Below are the code and all the weights of a small trained network. Each question names an input and a target symbol and asks about switching units off, where a switched-off unit gives its printed mean instead of its output.

import numpy as np


def w(rows, s, z=0):
    codes = np.array(rows[::2]) - 128.0
    scale = np.full(codes.shape[1], s)
    scale[-1] = z or s
    return codes * scale


def f(y):
    return y / 2 * (1 + np.tanh(0.7978845608 * (y + 0.044715 * y**3)))


def softmax(a):
    e = np.exp(a - a.max(-1, keepdims=True))
    return e / e.sum(-1, keepdims=True)


def log_softmax(a):
    a = a - a.max(-1, keepdims=True)
    return a - np.log(np.exp(a).sum(-1, keepdims=True))


def net(x, mask):
    ids = ['ΛΞΦβγεσ'.index(c) for c in x.split()]
    T = len(ids)
    res = E[ids] + P[:T]
    u = 0
    for l in range(2):
        r = res
        for j in range(3):
            rows = slice(2 * j, 2 * j + 2)
            q, k, v = (r @ M[l][rows].T for M in (Q, K, V))
            z = softmax(np.where(np.tri(T) > 0, q @ k.T / 2**0.5, -1e9)) @ v
            o = O[l][rows]
            res = res + np.where(mask[u + j], z, o[:, -1]) @ o[:, :-1]
        u += 3
        y = f(res @ A[l][:, :-1].T + A[l][:, -1])
        res = res + np.where(mask[u : u + 12], y, B[l][:, -1]) @ B[l][:, :-1]
        u += 12
    return log_softmax(res[-1] @ U[:, :-1].T + U[:, -1])


Q, K, V, O, A, B = {}, {}, {}, {}, {}, {}
E = w([
[79,140,112,118],'Λ',
[167,133,77,190],'Ξ',
[108,251,130,159],'Φ',
[83,187,113,120],'β',
[115,144,207,133],'γ',
[202,116,127,84],'ε',
[120,74,212,89],'σ',
],0.022)
P = w([
[147,147,165,84],'0',
[149,156,99,36],'1',
[140,117,170,82],'2',
[104,99,211,141],'3',
[68,92,238,187],'4',
[35,104,252,203],'5',
],0.003)
Q[0] = w([
[218,103,86,95],'0.h1',
[175,80,127,103],'0.h1',
[170,137,151,174],'0.h2',
[136,140,99,121],'0.h2',
[141,131,7,173],'0.h3',
[150,142,71,107],'0.h3',
],0.014)
K[0] = w([
[56,155,165,170],'0.h1',
[26,142,209,112],'0.h1',
[125,185,176,121],'0.h2',
[157,158,103,114],'0.h2',
[10,115,161,153],'0.h3',
[44,142,125,139],'0.h3',
],0.012)
V[0] = w([
[175,47,80,102],'0.h1',
[28,101,154,1],'0.h1',
[67,200,124,66],'0.h2',
[197,194,65,137],'0.h2',
[9,177,230,151],'0.h3',
[43,218,142,28],'0.h3',
],0.0093)
O[0] = w([
[187,1,123,156,81],'0.h1',
[52,199,162,154,242],'0.h1',
[123,127,122,55,220],'0.h2',
[146,194,203,117,59],'0.h2',
[167,59,147,204,238],'0.h3',
[109,16,83,168,254],'0.h3',
],0.007,0.0056)
A[0] = w([
[121,72,142,209,201],'0.n1',
[122,174,229,22,114],'0.n2',
[87,108,41,196,210],'0.n3',
[66,141,147,92,39],'0.n4',
[209,196,64,203,76],'0.n5',
[163,21,130,35,229],'0.n6',
[117,147,123,182,90],'0.n7',
[111,44,103,136,3],'0.n8',
[192,143,90,162,168],'0.n9',
[137,116,161,122,182],'0.n10',
[93,252,98,123,108],'0.n11',
[141,191,167,206,147],'0.n12',
],0.011,0.004)
B[0] = w([
[194,156,208,62,255],'0.n1',
[192,82,81,136,239],'0.n2',
[150,75,67,61,232],'0.n3',
[135,108,110,207,170],'0.n4',
[151,37,65,182,178],'0.n5',
[158,114,87,120,236],'0.n6',
[133,172,70,107,151],'0.n7',
[206,168,141,199,171],'0.n8',
[172,1,74,169,148],'0.n9',
[114,104,96,90,166],'0.n10',
[162,180,95,95,231],'0.n11',
[178,199,148,101,196],'0.n12',
],0.0066,0.0067)
Q[1] = w([
[37,98,55,215],'1.h1',
[28,8,187,89],'1.h1',
[89,149,109,127],'1.h2',
[105,170,116,46],'1.h2',
[119,107,121,234],'1.h3',
[162,142,63,123],'1.h3',
],0.011)
K[1] = w([
[28,176,196,183],'1.h1',
[96,85,141,54],'1.h1',
[96,197,130,89],'1.h2',
[121,63,92,184],'1.h2',
[97,218,170,106],'1.h3',
[159,137,10,179],'1.h3',
],0.012)
V[1] = w([
[139,173,129,25],'1.h1',
[137,114,142,101],'1.h1',
[143,171,83,77],'1.h2',
[139,87,143,191],'1.h2',
[38,40,98,178],'1.h3',
[121,143,253,36],'1.h3',
],0.0068)
O[1] = w([
[158,201,167,112,210],'1.h1',
[163,158,103,81,180],'1.h1',
[43,124,60,156,131],'1.h2',
[62,128,1,188,164],'1.h2',
[138,120,123,127,2],'1.h3',
[51,153,84,69,31],'1.h3',
],0.0053,0.0023)
A[1] = w([
[183,169,148,105,89],'1.n1',
[100,183,108,112,128],'1.n2',
[85,127,114,128,99],'1.n3',
[7,157,136,110,173],'1.n4',
[142,83,87,129,3],'1.n5',
[177,201,179,162,120],'1.n6',
[63,84,117,112,117],'1.n7',
[86,82,174,101,110],'1.n8',
[159,119,70,105,197],'1.n9',
[122,150,135,82,77],'1.n10',
[130,131,78,81,226],'1.n11',
[130,221,137,201,114],'1.n12',
],0.017,0.0073)
B[1] = w([
[17,131,54,110,197],'1.n1',
[130,254,30,124,182],'1.n2',
[30,123,87,165,130],'1.n3',
[112,162,149,249,178],'1.n4',
[15,161,134,64,164],'1.n5',
[122,63,161,91,215],'1.n6',
[97,34,88,75,165],'1.n7',
[95,134,84,8,186],'1.n8',
[168,164,171,159,249],'1.n9',
[81,186,146,136,142],'1.n10',
[164,105,185,190,228],'1.n11',
[154,55,134,119,214],'1.n12',
],0.0096,0.011)
U = w([
[177,139,171,170,253],'Λ',
[11,74,114,179,139],'Ξ',
[20,178,227,119,38],'Φ',
[96,142,22,125,40],'β',
[111,215,151,101,21],'γ',
[80,89,178,94,141],'ε',
[60,175,122,182,66],'σ',
],0.012,0.0053)

Each question gives the input, a string of symbols that net reads in full, and the target symbol t.
The units are the heads (2 rows each of Q, K, V and O) and the neurons (one row each of A and B). Each row of codes is followed by its name. A weight is (code - 128) times the scale printed after its matrix; where a second scale follows, it is the last column's (O, A, B and U).
mask holds one flag per unit, layer by layer, with each layer's heads first. A switched-off unit (its flag False) gives its mean, the last column of its rows in O or B, instead of its output. The means were averaged over made-up inputs and are rounded, as every weight is.
A unit's drop is (log p(t) with every unit on - log p(t) with that unit switched off) / (log p(t) with every unit on - log p(t) with every unit switched off).
The circuit of an input: a set's keep is (log p(t) with only the set's units on - log p(t) with every unit switched off) / (log p(t) with every unit on - log p(t) with every unit switched off). Starting from the 12 units with the biggest drops (on a tie, the unit counted first), units are removed one at a time, each time the one whose removal leaves the highest keep (on an exact tie, the one counted first), for as long as the keep stays at least 0.8.
units of the circuit, in order: the units of the circuit, biggest drop first
unit that matters most: the unit with the biggest drop
k most important neurons of layer l: the k neurons of layer l with the biggest drops, biggest first
which heads matter: for each layer, one digit per head in row order, 1 if its drop is at least 0.15 and else 0, layers parted by /
drop of u: that unit's drop, to one decimal
input ε σ σ ε, target γ: units of the circuit, in order : [0.h3]
input Φ σ Φ ε σ β, target Λ: units of the circuit, in order : [0.h1; 1.n1]
input β ε Φ β, target ε: which heads matter : 111 / 010
input σ γ σ σ σ β, target σ: units of the circuit, in order : [0.h1; 1.h3; 1.n4; 1.n2]
input σ Λ σ ε σ, target Ξ: which heads matter : 111 / 001
input β σ β, target σ: 2 most important neurons of layer 0 : [0.n2; 0.n5]
input ε γ Φ Φ, target ε: 2 most important neurons of layer 0 : [0.n12; 0.n2]
input Φ ε σ, target Λ: which heads matter : 001 / 000
input γ β Ξ β Λ γ, target Λ: 2 most important neurons of layer 1 : [1.n9; 1.n8]
input ε σ Λ σ σ, target Ξ: which heads matter : 111 / 000
input σ σ β Φ, target β: units of the circuit, in order : [1.n2; 1.n1; 0.n11]
input Φ γ ε β β, target ε: 2 most important neurons of layer 1 : [1.n2; 1.n4]
input σ Φ Φ β ε ε, target γ: which heads matter : 111 / 100
input σ Λ Λ, target Ξ: unit that matters most : 0.h1
input γ ε Φ, target Λ: 2 most important neurons of layer 0 : [0.n5; 0.n9]
input Ξ σ γ Φ Λ γ, target Λ: 2 most important neurons of layer 0 : [0.n2; 0.n1]
input Ξ γ Φ ε Ξ Λ, target Λ: 2 most important neurons of layer 0 : [0.n5; 0.n9]
input Φ σ σ Φ σ γ, target Φ: 2 most important neurons of layer 0 : [0.n1; 0.n2]
input Λ Φ Λ Φ, target β: 2 most important neurons of layer 0 : [0.n11; 0.n12]
input σ Φ γ, target Φ: unit that matters most : 1.h3
input Λ Ξ σ, target Λ: drop of 0.h3 : 3.7
